Below are the code and all the weights of a small trained network. Each question names an input and a class and asks about switching units off, where a switched-off unit gives its printed mean instead of its output.

import numpy as np


def w(rows, s, z=0):
    codes = np.array(rows[::2]) - 128.0
    scale = np.full(codes.shape[1], s)
    scale[-1] = z or s
    return codes * scale


def f(y):
    return y / 2 * (1 + np.tanh(0.7978845608 * (y + 0.044715 * y**3)))


def log_softmax(a):
    a = a - a.max(-1, keepdims=True)
    return a - np.log(np.exp(a).sum(-1, keepdims=True))


def net(x, mask):
    res = np.array(x, float).reshape(1, 3) / 4 @ E
    y = f(res @ A[0][:, :-1].T + A[0][:, -1])
    res = res + np.where(mask, y, B[0][:, -1]) @ B[0][:, :-1]
    return log_softmax(res[-1] @ U[:, :-1].T + U[:, -1])


A, B = {}, {}
E = w([
[163,112,94,157,5,142,109,156,134,145,27,135],'x0',
[150,85,188,95,188,100,128,130,18,124,45,43],'x1',
[127,79,151,125,106,204,194,102,134,43,130,76],'x2',
],0.011)
A[0] = w([
[155,110,157,67,143,55,142,132,68,124,33,38,52],'neuron 1',
[78,151,138,89,225,141,183,90,141,95,183,148,60],'neuron 2',
[137,154,111,130,86,153,164,143,163,140,200,183,4],'neuron 3',
[194,109,109,153,52,172,118,160,180,124,14,170,48],'neuron 4',
[146,88,80,173,80,146,134,159,104,156,65,168,23],'neuron 5',
[105,30,171,109,115,245,226,88,181,50,160,69,70],'neuron 6',
[49,105,193,105,182,105,124,82,120,136,254,158,128],'neuron 7',
[129,210,96,121,177,24,52,195,93,246,171,158,59],'neuron 8',
[42,179,54,121,79,138,155,106,200,96,141,189,149],'neuron 9',
],0.0063,0.0034)
B[0] = w([
[6,94,253,61,154,105,166,201,129,114,242,115,236],'neuron 1',
[198,112,198,104,64,193,228,96,94,156,27,108,199],'neuron 2',
[111,191,230,13,225,126,209,159,129,63,204,109,180],'neuron 3',
[175,193,135,69,111,221,210,87,109,179,66,118,229],'neuron 4',
[135,153,120,22,151,196,195,103,181,198,86,179,178],'neuron 5',
[78,3,45,206,28,98,210,107,209,161,232,188,254],'neuron 6',
[120,110,68,65,115,253,136,54,49,145,1,40,219],'neuron 7',
[40,79,105,200,31,141,195,103,174,157,161,218,232],'neuron 8',
[72,196,191,66,184,54,115,213,91,18,144,71,239],'neuron 9',
],0.0069,0.0084)
U = w([
[165,154,130,57,128,253,157,68,94,190,8,78,95],'0',
[88,145,215,51,181,83,139,251,108,63,207,85,83],'1',
[90,48,60,203,67,78,164,102,151,202,181,206,95],'2',
[140,114,85,173,120,97,89,139,98,81,96,88,247],'3',
[236,127,79,146,136,46,43,87,95,117,130,73,94],'4',
],0.0075,0.014)

Each question gives the input, the list of numbers given to net, and the class t.
The units are the neurons (one row each of A and B). Each row of codes is followed by its name. A weight is (code - 128) times the scale printed after its matrix; where a second scale follows, it is the last column's (A, B and U).
mask holds one flag per neuron, in row order. A switched-off neuron (its flag False) gives its mean, the last column of its row in B, instead of its output. The means were averaged over made-up inputs and are rounded, as every weight is.
A unit's drop is (log p(t) with every unit on - log p(t) with that unit switched off) / (log p(t) with every unit on - log p(t) with every unit switched off).
The circuit of an input: a set's keep is (log p(t) with only the set's units on - log p(t) with every unit switched off) / (log p(t) with every unit on - log p(t) with every unit switched off). Starting from all 9 units, units are removed one at a time, each time the one whose removal leaves the highest keep (on an exact tie, the one counted first), for as long as the keep stays at least 0.8.
units of the circuit, in order: the units of the circuit, biggest drop first
most important unit: the unit with the biggest drop
top k neurons: the k neurons with the biggest drops, biggest first
drop when u is switched off: that unit's drop, to one decimal
input [4,8,5], class 1: top neuron -> [neuron 1]
input [-4,-4,2], class 0: top 3 neurons -> [neuron 7; neuron 1; neuron 2]
input [5,-6,-5], class 1: top 2 neurons -> [neuron 9; neuron 3]
input [-2,-2,0], class 3: top 3 neurons -> [neuron 1; neuron 4; neuron 5]
input [5,-1,6], class 2: top 2 neurons -> [neuron 6; neuron 7]
input [0,-7,7], class 1: top 2 neurons -> [neuron 9; neuron 3]
input [-5,5,2], class 0: top 3 neurons -> [neuron 7; neuron 9; neuron 2]
input [-8,1,7], class 0: top 2 neurons -> [neuron 7; neuron 2]
input [4,-1,6], class 2: top 2 neurons -> [neuron 6; neuron 7]
input [-3,-2,-2], class 3: top 4 neurons -> [neuron 4; neuron 6; neuron 5; neuron 1]
input [-2,-2,-3], class 3: units of the circuit, in order -> [neuron 6; neuron 1; neuron 4]
input [-2,2,-4], class 2: top 2 neurons -> [neuron 8; neuron 9]
input [-7,3,8], class 2: top 2 neurons -> [neuron 6; neuron 4]
input [-5,4,-3], class 0: most important unit -> neuron 7
input [3,-3,2], class 3: units of the circuit, in order -> [neuron 1; neuron 2; neuron 8]
input [1,-3,-1], class 3: drop when neuron 6 is switched off -> 0.1
input [-8,8,-2], class 0: drop when neuron 2 is switched off -> 0.6
input [0,8,2], class 1: drop when neuron 1 is switched off -> 0.3
